Here is a tiny trained network, its code and every weight. The questions are about switching its units off for an input and a class, where a switched-off unit gives its printed mean instead of its output.

import numpy as np


def w(rows, s, z=0):
    codes = np.array(rows[::2]) - 128.0
    scale = np.full(codes.shape[1], s)
    scale[-1] = z or s
    return codes * scale


def f(y):
    return y / 2 * (1 + np.tanh(0.7978845608 * (y + 0.044715 * y**3)))


def log_softmax(a):
    a = a - a.max(-1, keepdims=True)
    return a - np.log(np.exp(a).sum(-1, keepdims=True))


def net(x, mask):
    res = np.array(x, float).reshape(1, 6) / 4 @ E
    y = f(res @ A[0][:, :-1].T + A[0][:, -1])
    res = res + np.where(mask, y, B[0][:, -1]) @ B[0][:, :-1]
    return log_softmax(res[-1] @ U[:, :-1].T + U[:, -1])


A, B = {}, {}
E = w([
[199,143,234,228],'x0',
[73,105,224,136],'x1',
[194,86,183,69],'x2',
[224,236,48,117],'x3',
[70,1,109,216],'x4',
[135,105,151,79],'x5',
],0.0074)
A[0] = w([
[200,116,65,154,133],'N1',
[84,126,169,175,167],'N2',
[98,211,140,176,249],'N3',
[93,182,167,166,171],'N4',
[104,113,124,34,90],'N5',
[96,107,168,84,168],'N6',
[183,125,58,139,191],'N7',
[100,173,82,235,175],'N8',
[85,127,164,201,216],'N9',
[120,163,175,113,177],'N10',
[108,125,94,9,93],'N11',
[193,156,101,91,88],'N12',
[42,91,59,42,162],'N13',
[167,112,152,137,135],'N14',
[115,151,96,102,102],'N15',
[79,171,221,150,253],'N16',
[219,138,151,117,120],'N17',
[20,100,140,13,206],'N18',
[158,135,228,93,187],'N19',
[113,145,171,60,117],'N20',
[78,164,51,169,156],'N21',
[106,172,162,236,141],'N22',
[132,103,125,57,121],'N23',
[227,103,138,58,190],'N24',
[69,137,22,187,201],'N25',
[89,51,117,105,103],'N26',
],0.011,0.0057)
B[0] = w([
[151,198,68,161,174],'N1',
[144,85,124,87,184],'N2',
[151,93,82,19,200],'N3',
[137,156,156,61,165],'N4',
[44,181,174,177,164],'N5',
[61,108,115,112,176],'N6',
[124,210,52,163,190],'N7',
[203,188,119,25,202],'N8',
[163,78,89,56,208],'N9',
[108,160,121,75,158],'N10',
[52,213,141,176,183],'N11',
[149,172,161,152,169],'N12',
[81,94,75,165,227],'N13',
[150,97,78,140,142],'N14',
[92,169,110,124,142],'N15',
[154,126,111,3,219],'N16',
[222,169,168,142,171],'N17',
[67,91,126,127,246],'N18',
[159,156,84,62,193],'N19',
[119,182,148,109,155],'N20',
[134,181,95,29,188],'N21',
[163,150,156,28,189],'N22',
[112,143,119,173,156],'N23',
[163,226,129,202,195],'N24',
[138,115,63,17,222],'N25',
[86,60,202,231,186],'N26',
],0.0072,0.011)
U = w([
[93,168,67,48,226],'0',
[196,137,151,77,175],'1',
[221,212,125,236,218],'2',
[2,209,129,187,44],'3',
[56,43,124,141,123],'4',
[133,158,168,184,2],'5',
],0.009,0.0065)

Each question gives the input, the list of numbers given to net, and the class t.
The units are the neurons (one row each of A and B). Each row of codes is followed by its name. A weight is (code - 128) times the scale printed after its matrix; where a second scale follows, it is the last column's (A, B and U).
mask holds one flag per neuron, in row order. A switched-off neuron (its flag False) gives its mean, the last column of its row in B, instead of its output. The means were averaged over made-up inputs and are rounded, as every weight is.
A unit's drop is (log p(t) with every unit on - log p(t) with that unit switched off) / (log p(t) with every unit on - log p(t) with every unit switched off).
The circuit of an input: a set's keep is (log p(t) with only the set's units on - log p(t) with every unit switched off) / (log p(t) with every unit on - log p(t) with every unit switched off). Starting from the 12 units with the biggest drops (on a tie, the unit counted first), units are removed one at a time, each time the one whose removal leaves the highest keep (on an exact tie, the one counted first), for as long as the keep stays at least 0.8.
circuit, biggest first: the units of the circuit, biggest drop first
top k neurons: the k neurons with the biggest drops, biggest first
drop of u: that unit's drop, to one decimal
input [2,2,1,1,1,7], class 1: circuit, biggest first -> [N13; N7; N25]
input [2,0,6,1,2,-3], class 2: top neuron -> [N25]
input [1,5,-2,-2,-3,-3], class 1: top 4 neurons -> [N13; N25; N7; N11]
input [2,5,7,-1,5,4], class 4: top 2 neurons -> [N8; N26]
input [3,-3,-4,7,-6,-6], class 2: top 3 neurons -> [N17; N12; N16]
input [2,-2,-5,-2,7,8], class 4: top 2 neurons -> [N26; N19]
input [4,-1,1,-1,3,6], class 1: top 2 neurons -> [N13; N18]
input [-1,7,-6,-5,2,3], class 4: top 2 neurons -> [N26; N18]
input [-8,8,8,-4,2,2], class 3: drop of N5 -> 0.2
input [0,6,2,6,2,2], class 1: drop of N22 -> -0.1
input [3,-3,5,4,-4,0], class 2: drop of N4 -> 0.0
input [-4,-6,2,3,2,6], class 2: drop of N24 -> 0.1
